Below is a small trained network, with its code and all its weights. Each question gives an input and a target symbol and asks what happens when units are switched off, that is, made to give their printed mean instead of their output.

import numpy as np


def w(rows, s, z=0):
    codes = np.array(rows[::2]) - 128.0
    scale = np.full(codes.shape[1], s)
    scale[-1] = z or s
    return codes * scale


def f(y):
    return y / 2 * (1 + np.tanh(0.7978845608 * (y + 0.044715 * y**3)))


def softmax(a):
    e = np.exp(a - a.max(-1, keepdims=True))
    return e / e.sum(-1, keepdims=True)


def log_softmax(a):
    a = a - a.max(-1, keepdims=True)
    return a - np.log(np.exp(a).sum(-1, keepdims=True))


def net(x, mask):
    ids = ['ΛΩβγδεημξστφ'.index(c) for c in x.split()]
    T = len(ids)
    res = E[ids] + P[:T]
    u = 0
    for l in range(2):
        r = res
        for j in range(3):
            rows = slice(4 * j, 4 * j + 4)
            q, k, v = (r @ M[l][rows].T for M in (Q, K, V))
            z = softmax(np.where(np.tri(T) > 0, q @ k.T / 4**0.5, -1e9)) @ v
            o = O[l][rows]
            res = res + np.where(mask[u + j], z, o[:, -1]) @ o[:, :-1]
        u += 3
        y = f(res @ A[l][:, :-1].T + A[l][:, -1])
        res = res + np.where(mask[u : u + 8], y, B[l][:, -1]) @ B[l][:, :-1]
        u += 8
    return log_softmax(res[-1] @ U[:, :-1].T + U[:, -1])


Q, K, V, O, A, B = {}, {}, {}, {}, {}, {}
E = w([
[20,220,81,106,28],'Λ',
[82,206,122,119,154],'Ω',
[106,231,221,171,153],'β',
[139,207,89,80,160],'γ',
[158,147,76,92,105],'δ',
[89,49,82,222,49],'ε',
[52,91,149,41,65],'η',
[37,140,130,68,207],'μ',
[53,198,106,108,162],'ξ',
[83,4,109,181,128],'σ',
[143,150,181,71,209],'τ',
[106,198,131,129,149],'φ',
],0.019)
P = w([
[146,101,226,141,62],'0',
[136,116,210,149,83],'1',
[120,133,181,121,102],'2',
[112,144,147,112,115],'3',
[107,150,114,107,127],'4',
[102,154,80,104,139],'5',
[101,158,51,109,150],'6',
[103,157,20,111,164],'7',
[116,162,5,123,167],'8',
],0.013)
Q[0] = w([
[71,142,162,228,55],'L0H0',
[38,114,31,99,44],'L0H0',
[136,212,162,123,203],'L0H0',
[70,187,31,168,140],'L0H0',
[126,192,67,131,102],'L0H1',
[116,111,153,101,151],'L0H1',
[104,159,120,155,162],'L0H1',
[138,107,41,156,170],'L0H1',
[79,101,105,255,143],'L0H2',
[143,119,136,105,53],'L0H2',
[180,185,122,130,70],'L0H2',
[75,24,179,101,100],'L0H2',
],0.0094)
K[0] = w([
[106,144,147,132,56],'L0H0',
[50,106,59,85,115],'L0H0',
[175,170,115,100,142],'L0H0',
[121,115,47,130,104],'L0H0',
[121,164,62,183,163],'L0H1',
[112,171,136,156,129],'L0H1',
[89,136,150,186,155],'L0H1',
[161,150,145,134,103],'L0H1',
[119,29,170,151,95],'L0H2',
[64,129,134,185,154],'L0H2',
[89,158,10,97,182],'L0H2',
[163,127,255,97,65],'L0H2',
],0.012)
V[0] = w([
[14,97,72,109,90],'L0H0',
[131,97,170,156,182],'L0H0',
[53,110,99,174,166],'L0H0',
[158,197,125,111,154],'L0H0',
[132,167,140,120,125],'L0H1',
[142,148,136,143,91],'L0H1',
[159,40,146,131,96],'L0H1',
[226,180,191,135,129],'L0H1',
[48,169,50,95,186],'L0H2',
[171,146,157,159,117],'L0H2',
[254,150,145,126,212],'L0H2',
[55,175,137,136,229],'L0H2',
],0.0082)
O[0] = w([
[178,156,218,255,132,237],'L0H0',
[109,121,124,57,125,13],'L0H0',
[209,104,180,189,140,119],'L0H0',
[127,142,150,59,79,188],'L0H0',
[146,64,108,102,167,190],'L0H1',
[201,184,111,112,136,168],'L0H1',
[85,154,118,124,141,7],'L0H1',
[61,79,1,183,138,155],'L0H1',
[124,161,241,33,159,253],'L0H2',
[102,56,128,146,197,100],'L0H2',
[53,160,49,68,94,39],'L0H2',
[126,80,157,134,87,162],'L0H2',
],0.0053,0.0047)
A[0] = w([
[197,190,12,143,155,88],'L0N0',
[159,115,153,170,127,211],'L0N1',
[123,77,181,48,54,120],'L0N2',
[221,221,91,63,238,182],'L0N3',
[189,43,195,100,228,252],'L0N4',
[82,166,96,186,173,170],'L0N5',
[47,3,132,106,254,57],'L0N6',
[190,129,78,146,167,110],'L0N7',
],0.0078,0.0045)
B[0] = w([
[144,96,160,141,248,160],'L0N0',
[97,17,154,100,149,165],'L0N1',
[139,50,147,171,54,140],'L0N2',
[200,135,241,140,195,254],'L0N3',
[49,58,130,64,135,160],'L0N4',
[178,197,186,2,143,157],'L0N5',
[103,92,189,123,186,137],'L0N6',
[63,180,154,130,151,134],'L0N7',
],0.0072,0.0099)
Q[1] = w([
[192,67,185,143,99],'L1H0',
[215,83,59,86,114],'L1H0',
[114,163,154,13,169],'L1H0',
[206,250,111,75,46],'L1H0',
[149,125,120,116,76],'L1H1',
[186,1,64,58,126],'L1H1',
[94,137,163,64,119],'L1H1',
[69,214,43,117,55],'L1H1',
[107,95,121,21,177],'L1H2',
[133,105,148,128,77],'L1H2',
[160,73,146,110,39],'L1H2',
[105,161,117,161,136],'L1H2',
],0.0086)
K[1] = w([
[108,183,173,193,67],'L1H0',
[76,147,172,87,186],'L1H0',
[185,137,198,22,231],'L1H0',
[254,148,175,87,97],'L1H0',
[103,104,182,58,141],'L1H1',
[101,99,184,148,68],'L1H1',
[103,45,123,95,223],'L1H1',
[75,103,139,182,48],'L1H1',
[83,184,163,139,170],'L1H2',
[138,131,92,52,50],'L1H2',
[145,91,103,95,77],'L1H2',
[24,135,44,137,155],'L1H2',
],0.0088)
V[1] = w([
[223,143,87,80,159],'L1H0',
[42,208,113,151,84],'L1H0',
[118,190,189,82,174],'L1H0',
[27,168,139,122,222],'L1H0',
[185,86,154,179,88],'L1H1',
[255,119,73,186,124],'L1H1',
[77,141,125,136,94],'L1H1',
[36,202,125,184,188],'L1H1',
[237,39,101,79,157],'L1H2',
[50,198,120,186,153],'L1H2',
[125,21,50,143,116],'L1H2',
[118,127,147,216,137],'L1H2',
],0.0084)
O[1] = w([
[123,141,166,33,32,153],'L1H0',
[225,104,151,175,111,68],'L1H0',
[17,139,57,235,99,246],'L1H0',
[93,59,152,176,178,169],'L1H0',
[125,188,124,98,42,103],'L1H1',
[124,61,116,40,161,96],'L1H1',
[192,156,141,125,148,86],'L1H1',
[179,151,137,180,18,124],'L1H1',
[71,202,254,107,132,126],'L1H2',
[192,132,155,142,123,119],'L1H2',
[41,173,225,140,210,21],'L1H2',
[128,113,149,153,202,123],'L1H2',
],0.0053,0.013)
A[1] = w([
[136,148,5,180,98,83],'L1N0',
[53,25,156,76,143,4],'L1N1',
[112,238,73,97,127,183],'L1N2',
[78,145,142,172,144,155],'L1N3',
[163,160,76,87,115,214],'L1N4',
[88,57,72,34,254,47],'L1N5',
[49,56,109,122,91,207],'L1N6',
[77,116,106,67,152,88],'L1N7',
],0.0091,0.0037)
B[1] = w([
[2,236,37,254,152,162],'L1N0',
[231,200,107,189,117,214],'L1N1',
[240,184,134,30,173,254],'L1N2',
[107,133,58,29,134,224],'L1N3',
[209,225,197,196,76,202],'L1N4',
[113,201,174,110,58,233],'L1N5',
[83,137,56,9,100,218],'L1N6',
[236,214,152,180,92,164],'L1N7',
],0.0064,0.0054)
U = w([
[106,139,204,194,25,68],'Λ',
[122,106,115,160,74,137],'Ω',
[93,130,164,128,189,100],'β',
[224,155,126,93,139,128],'γ',
[125,125,142,141,173,101],'δ',
[162,55,154,163,178,181],'ε',
[74,26,163,110,26,255],'η',
[59,121,57,112,204,119],'μ',
[142,117,102,158,108,119],'ξ',
[138,127,121,149,161,114],'σ',
[63,146,83,94,9,76],'τ',
[149,138,42,209,141,121],'φ',
],0.011,0.0091)

Each question gives the input, a string of symbols that net reads in full, and the target symbol t.
The units are the heads (4 rows each of Q, K, V and O) and the neurons (one row each of A and B). Each row of codes is followed by its name. A weight is (code - 128) times the scale printed after its matrix; where a second scale follows, it is the last column's (O, A, B and U).
mask holds one flag per unit, layer by layer, with each layer's heads first. A switched-off unit (its flag False) gives its mean, the last column of its rows in O or B, instead of its output. The means were averaged over made-up inputs and are rounded, as every weight is.
A unit's drop is (log p(t) with every unit on - log p(t) with that unit switched off) / (log p(t) with every unit on - log p(t) with every unit switched off).
The circuit of an input: a set's keep is (log p(t) with only the set's units on - log p(t) with every unit switched off) / (log p(t) with every unit on - log p(t) with every unit switched off). Starting from the 12 units with the biggest drops (on a tie, the unit counted first), units are removed one at a time, each time the one whose removal leaves the highest keep (on an exact tie, the one counted first), for as long as the keep stays at least 0.8.
circuit, biggest first: the units of the circuit, biggest drop first
most important unit: the unit with the biggest drop
top k neurons: the k neurons with the biggest drops, biggest first
k most important neurons of layer l: the k neurons of layer l with the biggest drops, biggest first
heads that matter: for each layer, one digit per head in row order, 1 if its drop is at least 0.15 and else 0, layers parted by /
input σ Ω δ φ τ σ δ, target β: heads that matter => 101 / 001
input γ τ ξ, target μ: circuit, biggest first => (L1H1; L0H0; L1N4)
input β τ δ ε β β δ, target φ: circuit, biggest first => (L1H2; L1N0)
input δ Λ Λ δ δ β δ γ Ω, target τ: circuit, biggest first => (L1H0; L0N3; L1H2; L0H2)
input δ γ Λ β ξ η δ μ δ, target Λ: most important unit => L0H2
input β ξ μ, target μ: circuit, biggest first => (L1N6; L1H0)
input δ σ β, target β: circuit, biggest first => (L1H2; L0H2)
input γ τ δ Ω γ δ φ, target γ: heads that matter => 111 / 000
input δ ξ ξ β, target η: heads that matter => 001 / 000
input β β ξ, target φ: circuit, biggest first => (L1H0; L1H2)
input Λ β β Ω, target φ: circuit, biggest first => (L1H2; L1H0)
input β δ γ ε η γ δ, target τ: circuit, biggest first => (L1H0; L0H2)
input β β β β, target φ: circuit, biggest first => (L1H0; L1H2)
input δ δ γ δ β, target γ: most important unit => L1N2
input δ τ ξ, target μ: circuit, biggest first => (L0H0; L1H0; L1N3)
input δ ξ δ ξ δ, target η: top 2 neurons => (L0N5; L0N2)
input ξ τ δ ξ δ γ σ δ ξ, target γ: circuit, biggest first => (L1N2; L0N5)
input Ω β δ η γ ξ, target τ: circuit, biggest first => (L1H0; L0N3; L1N6)
input δ β φ, target φ: circuit, biggest first => (L1N0; L1H2; L0H1; L0N3)
input δ Λ δ δ δ ξ, target γ: top 2 neurons => (L0N0; L1N2)
input η δ δ δ η σ γ ξ, target τ: circuit, biggest first => (L1H0; L0N3; L1H2; L0H1)
input δ η γ δ σ μ δ Ω, target γ: top 3 neurons => (L1N2; L0N0; L0N1)
input σ σ σ β η Λ δ Λ Ω, target ε: heads that matter => 110 / 001
input δ Λ τ, target τ: top 2 neurons => (L1N5; L1N6)
input σ μ μ β δ Λ δ σ, target γ: heads that matter => 000 / 110
input β δ δ γ Ω τ δ, target μ: most important unit => L1H0
input ξ δ β γ φ, target τ: 2 most important neurons of layer 0 => (L0N3; L0N0)
